Here is a tiny trained network, its code and every weight. The questions are about switching its units off for an input and a class, where a switched-off unit gives its printed mean instead of its output.

import numpy as np


def w(rows, s, z=0):
    codes = np.array(rows[::2]) - 128.0
    scale = np.full(codes.shape[1], s)
    scale[-1] = z or s
    return codes * scale


def norm(h):
    return h / np.sqrt((h * h).mean(-1, keepdims=True) + 1e-5)


def f(y):
    return np.maximum(y, 0)


def log_softmax(a):
    a = a - a.max(-1, keepdims=True)
    return a - np.log(np.exp(a).sum(-1, keepdims=True))


def net(x, mask):
    res = np.array(x, float).reshape(1, 7) / 4 @ E
    u = 0
    for l in range(2):
        y = f(norm(res) @ A[l][:, :-1].T + A[l][:, -1])
        res = res + np.where(mask[u : u + 12], y, B[l][:, -1]) @ B[l][:, :-1]
        u += 12
    return log_softmax(norm(res)[-1] @ U[:, :-1].T + U[:, -1])


A, B = {}, {}
E = w([
[47,203,95,169,129,35],'x0',
[132,138,124,139,130,146],'x1',
[2,117,157,73,218,203],'x2',
[123,149,11,8,189,151],'x3',
[124,121,116,137,124,143],'x4',
[130,133,129,129,128,131],'x5',
[139,142,156,112,143,96],'x6',
],0.0064)
A[0] = w([
[223,94,15,37,133,87,165],'L0N0',
[152,180,2,148,50,53,61],'L0N1',
[89,96,44,115,118,91,96],'L0N2',
[189,182,159,208,34,121,226],'L0N3',
[106,132,78,72,220,131,68],'L0N4',
[145,123,106,175,111,182,25],'L0N5',
[219,145,128,46,152,181,153],'L0N6',
[96,155,77,78,92,93,3],'L0N7',
[116,139,225,86,98,68,143],'L0N8',
[123,55,188,169,112,135,161],'L0N9',
[185,32,210,171,171,124,115],'L0N10',
[104,84,161,103,181,208,28],'L0N11',
],0.0076,0.0027)
B[0] = w([
[234,93,104,255,171,71,239],'L0N0',
[209,194,205,133,94,177,221],'L0N1',
[149,164,164,123,148,123,171],'L0N2',
[117,53,138,67,114,58,254],'L0N3',
[109,137,140,21,17,184,201],'L0N4',
[169,93,157,130,94,125,139],'L0N5',
[75,37,89,170,142,47,204],'L0N6',
[108,197,69,81,139,207,158],'L0N7',
[147,117,127,151,153,167,182],'L0N8',
[124,212,163,118,110,179,206],'L0N9',
[174,139,217,84,130,207,208],'L0N10',
[130,109,166,157,117,185,189],'L0N11',
],0.0063,0.0064)
A[1] = w([
[201,133,200,199,1,44,59],'L1N0',
[38,149,77,54,161,175,6],'L1N1',
[99,163,156,193,111,97,84],'L1N2',
[57,22,66,41,104,172,115],'L1N3',
[149,142,120,157,219,135,20],'L1N4',
[219,138,78,227,100,157,77],'L1N5',
[4,209,76,42,56,169,70],'L1N6',
[182,233,131,142,78,26,104],'L1N7',
[31,100,161,94,141,153,184],'L1N8',
[113,59,190,140,118,50,111],'L1N9',
[37,163,208,165,100,12,125],'L1N10',
[4,157,193,213,165,175,202],'L1N11',
],0.0086,0.0023)
B[1] = w([
[50,102,139,42,138,153,254],'L1N0',
[74,94,94,100,88,123,176],'L1N1',
[100,75,44,79,222,53,158],'L1N2',
[159,132,202,63,58,143,184],'L1N3',
[90,137,108,109,169,147,133],'L1N4',
[105,132,108,166,169,79,188],'L1N5',
[70,125,107,96,152,62,194],'L1N6',
[92,225,121,164,149,209,207],'L1N7',
[243,130,119,245,159,133,194],'L1N8',
[101,119,57,100,96,174,182],'L1N9',
[107,86,47,128,140,64,194],'L1N10',
[170,137,115,254,171,48,210],'L1N11',
],0.0076,0.0094)
U = w([
[145,64,171,54,69,178,230],'0',
[152,74,70,201,163,52,198],'1',
[6,139,95,60,107,79,83],'2',
[155,244,86,136,142,154,51],'3',
[140,128,229,230,133,202,5],'4',
],0.014,0.0026)

Each question gives the input, the list of numbers given to net, and the class t.
The units are the neurons (one row each of A and B). Each row of codes is followed by its name. A weight is (code - 128) times the scale printed after its matrix; where a second scale follows, it is the last column's (A, B and U).
mask holds one flag per neuron, layer by layer. A switched-off neuron (its flag False) gives its mean, the last column of its row in B, instead of its output. The means were averaged over made-up inputs and are rounded, as every weight is.
A unit's drop is (log p(t) with every unit on - log p(t) with that unit switched off) / (log p(t) with every unit on - log p(t) with every unit switched off).
The circuit of an input: a set's keep is (log p(t) with only the set's units on - log p(t) with every unit switched off) / (log p(t) with every unit on - log p(t) with every unit switched off). Starting from the 12 units with the biggest drops (on a tie, the unit counted first), units are removed one at a time, each time the one whose removal leaves the highest keep (on an exact tie, the one counted first), for as long as the keep stays at least 0.8.
units of the circuit, in order: the units of the circuit, biggest drop first
top k neurons: the k neurons with the biggest drops, biggest first
top k neurons in layer l: the k neurons of layer l with the biggest drops, biggest first
drop of u: that unit's drop, to one decimal
input [5,-3,-6,0,3,-6,4], class 2: units of the circuit, in order : (L1N0)
input [0,1,5,1,1,-6,-7], class 0: top 3 neurons in layer 0 : (L0N4, L0N0, L0N11)
input [-2,-1,2,1,-5,-5,5], class 0: top 3 neurons : (L0N4, L1N3, L1N11)
input [2,-7,-4,6,-4,5,-7], class 3: top 3 neurons : (L0N1, L1N7, L1N11)
input [-3,5,-7,0,4,-8,6], class 0: top 4 neurons in layer 1 : (L1N11, L1N0, L1N8, L1N10)
input [-2,0,-5,0,-8,-4,6], class 0: top 4 neurons : (L1N11, L1N0, L0N3, L1N8)
input [2,4,-5,5,3,5,5], class 3: top 2 neurons : (L0N1, L1N7)
input [8,-4,0,-6,1,0,-8], class 2: top 2 neurons in layer 1 : (L1N0, L1N8)
input [1,-8,-5,7,-1,0,8], class 3: top 3 neurons in layer 1 : (L1N7, L1N11, L1N10)
input [-1,-6,7,6,3,-5,-1], class 0: top 2 neurons : (L1N3, L1N8)
input [4,8,-8,2,-7,8,0], class 3: top 2 neurons : (L1N7, L0N1)
input [-6,8,0,4,6,1,1], class 1: top 2 neurons in layer 0 : (L0N0, L0N3)
input [3,6,8,-1,2,-4,5], class 1: top 2 neurons in layer 1 : (L1N11, L1N8)
input [6,-7,-4,2,4,0,7], class 3: units of the circuit, in order : (L1N7)
input [-3,-7,2,7,-5,5,4], class 0: top 2 neurons : (L0N4, L1N3)
input [6,2,0,5,-6,4,-5], class 3: top 2 neurons in layer 0 : (L0N1, L0N0)
input [4,0,-8,-2,-5,3,-2], class 2: top 2 neurons : (L1N0, L0N3)
input [-2,3,-3,-8,7,-4,-6], class 0: top 2 neurons : (L0N3, L0N10)
input [7,-3,-6,4,-1,3,8], class 3: top 2 neurons : (L1N7, L0N1)
input [-8,-2,-5,8,-3,1,-6], class 1: units of the circuit, in order : (L0N0)
input [6,7,-8,7,-3,1,-2], class 3: top 2 neurons : (L0N1, L1N7)
input [-1,1,5,-1,-5,2,0], class 4: drop of L1N10 : 0.1
input [7,3,-7,-6,8,8,4], class 2: drop of L1N0 : 0.2
input [-4,1,-2,-7,-5,-5,-6], class 0: drop of L0N11 : 0.0
input [-7,-3,-4,4,5,-8,-8], class 1: drop of L0N0 : 0.5
